Below is a small trained network, with its code and all its weights. Each question gives an input and a class and asks what happens when units are switched off, that is, made to give their printed mean instead of their output.

import numpy as np


def w(rows, s, z=0):
    codes = np.array(rows[::2]) - 128.0
    scale = np.full(codes.shape[1], s)
    scale[-1] = z or s
    return codes * scale


def f(y):
    return y / 2 * (1 + np.tanh(0.7978845608 * (y + 0.044715 * y**3)))


def log_softmax(a):
    a = a - a.max(-1, keepdims=True)
    return a - np.log(np.exp(a).sum(-1, keepdims=True))


def net(x, mask):
    res = np.array(x, float).reshape(1, 4) / 4 @ E
    y = f(res @ A[0][:, :-1].T + A[0][:, -1])
    res = res + np.where(mask, y, B[0][:, -1]) @ B[0][:, :-1]
    return log_softmax(res[-1] @ U[:, :-1].T + U[:, -1])


A, B = {}, {}
E = w([
[130,132,110,104,94,106,127,147,137,122],'x0',
[90,190,80,141,63,153,170,110,79,249],'x1',
[190,203,236,104,156,25,170,100,101,109],'x2',
[104,134,224,46,97,218,119,92,148,168],'x3',
],0.014)
A[0] = w([
[177,159,65,190,174,47,174,155,81,112,72],'N0',
[103,255,103,141,78,111,220,80,34,210,130],'N1',
[177,178,182,106,127,68,166,101,112,151,2],'N2',
[176,127,180,87,208,74,119,111,249,65,76],'N3',
[175,231,213,128,136,71,165,142,77,117,26],'N4',
[114,150,227,45,112,148,138,109,153,155,73],'N5',
],0.0089,0.0019)
B[0] = w([
[171,167,165,104,61,177,203,26,214,149,237],'N0',
[197,75,122,39,195,88,96,188,75,80,251],'N1',
[31,115,119,151,87,133,94,111,184,134,206],'N2',
[165,60,136,85,170,93,94,125,69,125,238],'N3',
[80,48,66,171,79,135,86,122,92,245,238],'N4',
[162,177,177,147,96,146,210,53,193,125,197],'N5',
],0.011,0.017)
U = w([
[171,111,142,94,181,74,86,152,85,94,254],'0',
[151,180,148,135,95,134,239,83,174,135,50],'1',
[2,101,63,166,106,136,80,137,129,163,72],'2',
],0.016,0.0023)

Each question gives the input, the list of numbers given to net, and the class t.
The units are the neurons (one row each of A and B). Each row of codes is followed by its name. A weight is (code - 128) times the scale printed after its matrix; where a second scale follows, it is the last column's (A, B and U).
mask holds one flag per neuron, in row order. A switched-off neuron (its flag False) gives its mean, the last column of its row in B, instead of its output. The means were averaged over made-up inputs and are rounded, as every weight is.
A unit's drop is (log p(t) with every unit on - log p(t) with that unit switched off) / (log p(t) with every unit on - log p(t) with every unit switched off).
unit that matters most: the unit with the biggest drop
top k neurons: the k neurons with the biggest drops, biggest first
drop of u: that unit's drop, to one decimal
input [6,-7,7,-8], class 1: top 2 neurons => (N0 N1)
input [8,4,-4,-4], class 0: top 2 neurons => (N4 N5)
input [2,5,5,-5], class 0: top 3 neurons => (N1 N5 N4)
input [8,-8,-8,-2], class 0: unit that matters most => N4
input [-3,4,6,-5], class 2: top 3 neurons => (N4 N2 N5)
input [5,4,-5,5], class 1: top 2 neurons => (N4 N3)
input [4,6,1,-7], class 1: top 2 neurons => (N0 N3)
input [6,6,7,0], class 2: top 3 neurons => (N4 N2 N3)
input [8,-4,7,-6], class 2: top 3 neurons => (N4 N2 N5)
input [-8,3,-4,-4], class 1: top 4 neurons => (N4 N3 N2 N1)
input [-6,1,8,5], class 2: top 3 neurons => (N4 N2 N0)
input [-8,2,-2,2], class 0: top 3 neurons => (N0 N4 N2)
input [-1,4,1,-3], class 0: top 2 neurons => (N1 N5)
input [-8,-7,3,8], class 1: unit that matters most => N5
input [-8,7,8,-5], class 2: top 3 neurons => (N4 N2 N3)
input [-3,-4,6,2], class 2: top 2 neurons => (N4 N1)
input [-3,6,-2,-6], class 0: drop of N1 => 1.9
input [-6,-4,5,-5], class 1: drop of N1 => 1.1
input [-4,0,6,3], class 2: drop of N4 => 0.5
input [3,-5,-4,7], class 1: unit that matters most => N1
input [-8,8,4,2], class 0: drop of N1 => 2.4
